Below is a small trained network, with its code and all its weights. Each question gives an input and a target symbol and asks what happens when units are switched off, that is, made to give their printed mean instead of their output.

import numpy as np


def w(rows, s, z=0):
    codes = np.array(rows[::2]) - 128.0
    scale = np.full(codes.shape[1], s)
    scale[-1] = z or s
    return codes * scale


def softmax(a):
    e = np.exp(a - a.max(-1, keepdims=True))
    return e / e.sum(-1, keepdims=True)


def log_softmax(a):
    a = a - a.max(-1, keepdims=True)
    return a - np.log(np.exp(a).sum(-1, keepdims=True))


def net(x, mask):
    ids = ['Σαδεηθτ'.index(c) for c in x.split()]
    T = len(ids)
    res = E[ids] + P[:T]
    u = 0
    for l in range(3):
        r = res
        for j in range(3):
            rows = slice(2 * j, 2 * j + 2)
            q, k, v = (r @ M[l][rows].T for M in (Q, K, V))
            z = softmax(np.where(np.tri(T) > 0, q @ k.T / 2**0.5, -1e9)) @ v
            o = O[l][rows]
            res = res + np.where(mask[u + j], z, o[:, -1]) @ o[:, :-1]
        u += 3
    return log_softmax(res[-1] @ U[:, :-1].T + U[:, -1])


Q, K, V, O = {}, {}, {}, {}
E = w([
[163,100,92,155,186,140,232,170,169,88],'Σ',
[100,103,97,231,194,161,208,154,177,154],'α',
[105,144,65,213,181,137,189,194,160,101],'δ',
[74,93,131,169,207,43,192,133,167,130],'ε',
[135,174,126,76,147,82,188,183,207,71],'η',
[130,197,164,164,178,122,220,179,159,154],'θ',
[9,99,126,89,48,206,125,67,23,96],'τ',
],0.011)
P = w([
[167,138,132,209,49,111,189,119,149,112],'0',
[86,88,121,2,187,127,129,154,101,178],'1',
[90,122,94,55,164,147,151,145,101,154],'2',
[96,124,91,86,152,140,146,134,96,151],'3',
[96,128,111,102,136,143,140,140,115,136],'4',
[100,127,129,101,123,141,141,130,130,126],'5',
[112,122,146,121,108,143,145,128,141,128],'6',
[116,111,162,135,101,135,140,135,145,132],'7',
[123,111,183,137,98,133,139,129,155,123],'8',
[140,109,196,147,91,129,147,112,158,118],'9',
[150,95,209,155,96,137,143,125,163,108],'10',
[162,102,226,150,90,117,134,136,160,89],'11',
],0.0096)
Q[0] = w([
[106,60,123,106,105,136,113,110,118,85],'L0H0',
[147,135,71,143,127,111,91,124,76,111],'L0H0',
[141,137,150,129,130,116,108,145,117,115],'L0H1',
[155,122,100,104,149,131,113,113,116,153],'L0H1',
[143,105,139,126,98,133,7,104,126,151],'L0H2',
[133,130,143,116,111,135,8,105,99,159],'L0H2',
],0.014)
K[0] = w([
[171,131,101,157,151,90,156,141,167,117],'L0H0',
[127,151,85,90,184,114,112,167,147,137],'L0H0',
[116,136,162,148,147,156,95,131,149,111],'L0H1',
[154,134,124,151,141,85,143,149,153,131],'L0H1',
[127,133,74,125,250,84,120,206,170,146],'L0H2',
[124,145,85,121,244,78,105,227,165,210],'L0H2',
],0.011)
V[0] = w([
[119,145,114,93,222,182,89,126,120,112],'L0H0',
[144,117,109,132,245,83,159,142,172,112],'L0H0',
[228,89,163,165,207,100,118,221,254,192],'L0H1',
[141,91,161,70,51,225,88,31,89,151],'L0H1',
[80,176,101,129,129,100,38,177,140,161],'L0H2',
[72,126,119,85,40,155,60,71,53,137],'L0H2',
],0.0064)
O[0] = w([
[123,21,168,44,134,141,35,153,236,166,97],'L0H0',
[121,72,150,168,71,41,142,67,187,102,175],'L0H0',
[48,167,55,108,11,183,3,123,192,199,138],'L0H1',
[172,83,123,121,192,143,223,39,238,122,2],'L0H1',
[178,161,150,173,159,129,26,27,102,119,48],'L0H2',
[5,206,143,152,80,136,40,95,178,119,114],'L0H2',
],0.0057,0.0054)
Q[1] = w([
[133,141,143,100,138,124,109,103,104,156],'L1H0',
[147,133,179,148,153,124,211,143,165,81],'L1H0',
[169,109,145,112,160,159,45,71,202,169],'L1H1',
[223,133,135,147,231,98,164,131,181,108],'L1H1',
[155,113,77,59,216,142,135,146,94,128],'L1H2',
[69,161,103,110,73,139,7,85,99,168],'L1H2',
],0.012)
K[1] = w([
[115,135,118,83,125,140,136,146,118,138],'L1H0',
[147,127,211,144,120,163,130,89,134,82],'L1H0',
[64,181,75,87,156,122,79,209,95,207],'L1H1',
[229,229,13,219,171,53,252,211,162,183],'L1H1',
[106,131,48,123,195,137,197,105,83,117],'L1H2',
[124,64,178,27,175,182,13,122,97,119],'L1H2',
],0.012)
V[1] = w([
[199,111,170,172,98,48,97,138,119,90],'L1H0',
[219,78,148,92,185,88,188,144,120,200],'L1H0',
[182,160,107,165,162,56,207,87,149,92],'L1H1',
[132,130,176,77,81,123,131,83,48,113],'L1H1',
[160,177,163,100,122,118,87,186,91,2],'L1H2',
[102,255,195,169,148,152,114,98,120,174],'L1H2',
],0.0091)
O[1] = w([
[126,175,124,161,156,116,158,51,138,174,112],'L1H0',
[6,187,124,113,141,177,220,136,152,71,168],'L1H0',
[151,65,154,180,120,120,115,186,159,99,254],'L1H1',
[85,138,105,157,117,137,135,76,166,152,173],'L1H1',
[99,181,80,107,67,49,167,155,106,58,144],'L1H2',
[68,149,143,145,96,122,62,149,79,122,122],'L1H2',
],0.012,0.0059)
Q[2] = w([
[164,129,9,34,92,208,100,67,22,165],'L2H0',
[144,31,108,97,80,146,165,122,47,169],'L2H0',
[164,105,150,191,172,134,213,115,171,128],'L2H1',
[84,155,107,63,154,206,147,15,161,73],'L2H1',
[65,125,171,142,143,159,206,139,203,75],'L2H2',
[156,70,196,174,62,108,109,183,77,101],'L2H2',
],0.013)
K[2] = w([
[111,82,161,89,222,87,73,238,249,96],'L2H0',
[205,127,128,161,122,63,149,206,151,154],'L2H0',
[129,56,92,186,89,114,197,130,137,63],'L2H1',
[22,52,62,90,189,166,139,126,104,92],'L2H1',
[200,114,26,151,48,168,200,134,48,147],'L2H2',
[218,167,144,104,134,50,43,105,89,171],'L2H2',
],0.013)
V[2] = w([
[118,154,142,167,176,24,195,150,62,137],'L2H0',
[84,149,154,105,145,5,116,71,63,129],'L2H0',
[73,65,98,255,175,111,75,96,105,195],'L2H1',
[114,183,216,135,180,217,206,176,34,186],'L2H1',
[142,194,12,181,106,153,58,122,183,152],'L2H2',
[180,80,28,171,108,218,100,137,44,56],'L2H2',
],0.0091)
O[2] = w([
[171,95,195,117,67,60,98,112,161,130,251],'L2H0',
[102,93,156,79,2,90,152,129,118,182,78],'L2H0',
[168,124,231,4,130,197,252,35,96,206,158],'L2H1',
[174,220,204,104,118,184,35,94,80,36,186],'L2H1',
[210,140,144,127,123,2,92,227,37,134,108],'L2H2',
[161,238,68,20,194,41,162,48,35,234,146],'L2H2',
],0.0085,0.014)
U = w([
[204,116,66,164,156,147,85,144,252,151,72],'Σ',
[200,110,95,136,181,191,96,126,112,197,90],'α',
[152,176,25,115,91,86,177,128,104,221,149],'δ',
[173,52,135,143,90,186,195,154,210,185,79],'ε',
[101,91,28,173,53,113,170,178,159,155,118],'η',
[157,111,179,150,84,139,35,182,64,73,135],'θ',
[13,222,18,132,41,186,226,93,156,156,254],'τ',
],0.0043,0.0041)

Each question gives the input, a string of symbols that net reads in full, and the target symbol t.
The units are the heads (2 rows each of Q, K, V and O). Each row of codes is followed by its name. A weight is (code - 128) times the scale printed after its matrix; where a second scale follows, it is the last column's (O and U).
mask holds one flag per head, layer by layer. A switched-off head (its flag False) gives its mean, the last column of its rows in O, instead of its output. The means were averaged over made-up inputs and are rounded, as every weight is.
A unit's drop is (log p(t) with every unit on - log p(t) with that unit switched off) / (log p(t) with every unit on - log p(t) with every unit switched off).
The circuit of an input: a set's keep is (log p(t) with only the set's units on - log p(t) with every unit switched off) / (log p(t) with every unit on - log p(t) with every unit switched off). Starting from all 9 units, units are removed one at a time, each time the one whose removal leaves the highest keep (on an exact tie, the one counted first), for as long as the keep stays at least 0.8.
circuit, biggest first: the units of the circuit, biggest drop first
most important unit: the unit with the biggest drop
heads that matter: for each layer, one digit per head in row order, 1 if its drop is at least 0.15 and else 0, layers parted by /
input ε α θ η θ τ α, target τ: most important unit -> L0H2
input η α α θ η θ ε ε, target η: circuit, biggest first -> L2H1; L1H2
input ε τ θ θ δ θ ε δ, target θ: circuit, biggest first -> L0H2; L1H2; L0H0
input δ ε η δ θ θ θ δ θ Σ, target δ: circuit, biggest first -> L0H1; L2H2; L1H0
input θ θ θ θ, target θ: circuit, biggest first -> L0H2; L2H1; L1H0
input η θ θ δ Σ θ θ η δ θ δ, target η: circuit, biggest first -> L2H1; L1H2
input ε ε ε ε ε θ θ δ α, target ε: circuit, biggest first -> L2H1; L1H0; L2H2
input Σ δ θ ε θ ε, target Σ: heads that matter -> 001 / 001 / 110
input τ ε θ τ θ, target τ: heads that matter -> 010 / 000 / 001
input η Σ θ θ θ ε τ α ε τ, target η: circuit, biggest first -> L0H1; L1H2; L2H1; L1H0
input τ ε ε θ ε θ θ Σ θ Σ, target θ: heads that matter -> 111 / 101 / 001
input θ τ θ Σ, target τ: circuit, biggest first -> L1H1; L0H2
input θ θ θ α η τ θ τ δ, target θ: heads that matter -> 011 / 100 / 010
input δ Σ τ δ, target τ: circuit, biggest first -> L0H2; L1H1
input θ θ θ δ θ η η θ τ, target τ: circuit, biggest first -> L1H1
input Σ ε θ η θ Σ δ ε η ε θ, target Σ: circuit, biggest first -> L0H2; L1H2; L2H1
input ε η τ τ, target ε: circuit, biggest first -> L0H1; L1H0; L2H1
input α θ θ ε η θ θ, target α: circuit, biggest first -> L1H2; L2H0; L2H1
input η ε θ δ θ θ α δ Σ, target η: heads that matter -> 010 / 001 / 010
input ε θ η, target ε: circuit, biggest first -> L0H0; L2H1; L1H1
input Σ ε τ ε θ θ δ τ δ α, target Σ: heads that matter -> 111 / 101 / 010
input Σ α α τ α η τ, target Σ: heads that matter -> 011 / 101 / 110
input θ τ Σ α, target τ: heads that matter -> 011 / 010 / 101
input δ θ δ η θ θ δ, target δ: most important unit -> L0H1
input θ θ θ δ Σ θ δ θ η θ Σ, target θ: heads that matter -> 011 / 000 / 010
input δ δ θ θ δ θ δ θ θ θ η ε, target δ: heads that matter -> 011 / 100 / 001
input α Σ θ τ Σ ε τ η δ α ε, target α: most important unit -> L0H1
input τ ε θ δ τ, target τ: heads that matter -> 110 / 010 / 001
